Below is a small trained network, with its code and all its weights. Each question gives an input and a class and asks what happens when units are switched off, that is, made to give their printed mean instead of their output.

import numpy as np


def w(rows, s, z=0):
    codes = np.array(rows[::2]) - 128.0
    scale = np.full(codes.shape[1], s)
    scale[-1] = z or s
    return codes * scale


def norm(h):
    return h / np.sqrt((h * h).mean(-1, keepdims=True) + 1e-5)


def f(y):
    return np.maximum(y, 0)


def log_softmax(a):
    a = a - a.max(-1, keepdims=True)
    return a - np.log(np.exp(a).sum(-1, keepdims=True))


def net(x, mask):
    res = np.array(x, float).reshape(1, 2) / 4 @ E
    u = 0
    for l in range(2):
        y = f(norm(res) @ A[l][:, :-1].T + A[l][:, -1])
        res = res + np.where(mask[u : u + 13], y, B[l][:, -1]) @ B[l][:, :-1]
        u += 13
    return log_softmax(norm(res)[-1] @ U[:, :-1].T + U[:, -1])


A, B = {}, {}
E = w([
[121,201,121,58,61,41,2,253],'x0',
[72,62,82,137,216,16,78,27],'x1',
],0.0046)
A[0] = w([
[151,37,121,148,87,127,95,138,106],'0.n1',
[130,176,194,86,145,181,83,101,174],'0.n2',
[124,81,126,172,80,89,135,119,52],'0.n3',
[134,102,129,74,170,148,228,92,185],'0.n4',
[124,60,63,138,169,93,95,92,212],'0.n5',
[79,121,120,195,179,130,144,83,204],'0.n6',
[143,110,122,186,90,74,139,229,245],'0.n7',
[155,139,55,115,164,161,145,114,42],'0.n8',
[142,148,160,94,113,54,160,133,61],'0.n9',
[167,153,134,157,106,112,111,90,81],'0.n10',
[133,129,103,149,193,109,137,160,54],'0.n11',
[134,74,145,122,141,254,59,176,181],'0.n12',
[160,112,188,79,49,57,78,157,144],'0.n13',
],0.0056,0.0012)
B[0] = w([
[111,145,119,105,146,116,131,117,138],'0.n1',
[137,103,96,179,176,122,157,95,173],'0.n2',
[74,209,194,108,171,77,136,159,145],'0.n3',
[111,151,41,79,140,171,96,155,236],'0.n4',
[162,202,214,184,108,196,74,148,254],'0.n5',
[96,112,120,9,46,95,186,144,239],'0.n6',
[161,120,103,184,131,133,142,39,219],'0.n7',
[140,137,95,122,147,144,135,214,153],'0.n8',
[127,178,53,125,137,148,124,141,156],'0.n9',
[116,161,102,168,133,118,142,130,128],'0.n10',
[88,186,74,183,118,144,54,159,148],'0.n11',
[112,146,134,140,255,120,45,138,207],'0.n12',
[163,117,92,77,157,160,187,46,244],'0.n13',
],0.004,0.0044)
A[1] = w([
[174,73,116,156,214,54,118,99,83],'1.n1',
[177,134,3,192,202,136,102,103,156],'1.n2',
[155,32,186,162,174,184,204,104,44],'1.n3',
[34,75,142,146,157,17,90,86,67],'1.n4',
[228,156,113,110,117,69,136,199,166],'1.n5',
[134,140,146,63,137,60,93,158,97],'1.n6',
[140,119,138,57,75,39,20,173,118],'1.n7',
[161,148,102,121,42,67,123,182,65],'1.n8',
[157,180,122,76,138,136,161,131,105],'1.n9',
[75,153,132,109,99,138,165,180,151],'1.n10',
[72,142,152,40,161,128,103,228,96],'1.n11',
[67,115,174,172,165,103,57,86,250],'1.n12',
[173,99,163,160,47,181,191,223,173],'1.n13',
],0.0061,0.0018)
B[1] = w([
[193,197,208,151,105,175,99,171,179],'1.n1',
[157,153,151,80,68,147,160,127,253],'1.n2',
[49,82,74,66,61,25,141,118,218],'1.n3',
[131,96,134,253,173,150,69,234,230],'1.n4',
[19,47,106,160,150,123,140,143,221],'1.n5',
[99,107,101,123,131,139,190,115,195],'1.n6',
[77,48,107,111,139,139,221,44,250],'1.n7',
[111,80,86,123,144,111,208,73,181],'1.n8',
[144,161,190,149,161,102,84,134,220],'1.n9',
[171,163,146,146,86,63,129,101,173],'1.n10',
[208,180,167,77,106,201,127,96,184],'1.n11',
[183,182,143,109,101,120,104,189,231],'1.n12',
[134,110,148,203,191,70,21,132,244],'1.n13',
],0.0059,0.0044)
U = w([
[62,26,37,103,110,99,178,72,199],'0',
[166,107,177,254,159,124,29,179,216],'1',
[229,190,177,70,71,152,118,86,1],'2',
],0.0095,0.00099)

Each question gives the input, the list of numbers given to net, and the class t.
The units are the neurons (one row each of A and B). Each row of codes is followed by its name. A weight is (code - 128) times the scale printed after its matrix; where a second scale follows, it is the last column's (A, B and U).
mask holds one flag per neuron, layer by layer. A switched-off neuron (its flag False) gives its mean, the last column of its row in B, instead of its output. The means were averaged over made-up inputs and are rounded, as every weight is.
A unit's drop is (log p(t) with every unit on - log p(t) with that unit switched off) / (log p(t) with every unit on - log p(t) with every unit switched off).
The circuit of an input: a set's keep is (log p(t) with only the set's units on - log p(t) with every unit switched off) / (log p(t) with every unit on - log p(t) with every unit switched off). Starting from the 12 units with the biggest drops (on a tie, the unit counted first), units are removed one at a time, each time the one whose removal leaves the highest keep (on an exact tie, the one counted first), for as long as the keep stays at least 0.8.
units of the circuit, in order: the units of the circuit, biggest drop first
most important unit: the unit with the biggest drop
k most important neurons: the k neurons with the biggest drops, biggest first
k most important neurons of layer l: the k neurons of layer l with the biggest drops, biggest first
drop of u: that unit's drop, to one decimal
input [2,-4], class 1: most important unit : 0.n4
input [-6,-6], class 0: 2 most important neurons of layer 1 : [1.n3 1.n4]
input [6,-6], class 0: units of the circuit, in order : [1.n8 1.n5 1.n7]
input [-3,-2], class 2: units of the circuit, in order : [1.n7 1.n4]
input [6,-7], class 1: 2 most important neurons of layer 0 : [0.n6 0.n7]
input [-4,-5], class 1: 2 most important neurons : [0.n13 1.n13]
input [2,3], class 2: 2 most important neurons of layer 1 : [1.n12 1.n13]
input [3,-1], class 2: 2 most important neurons : [0.n13 0.n7]
input [3,-4], class 1: 3 most important neurons : [0.n4 1.n5 1.n7]
input [-8,-7], class 0: 2 most important neurons : [1.n3 0.n5]
input [-4,-4], class 0: 2 most important neurons of layer 0 : [0.n5 0.n12]
input [-4,8], class 1: drop of 1.n4 : 0.4
input [-3,2], class 2: drop of 0.n5 : 0.1
input [-4,-8], class 1: units of the circuit, in order : [1.n13]
input [7,6], class 0: drop of 0.n12 : 0.1
input [-2,-8], class 1: drop of 1.n13 : 0.1
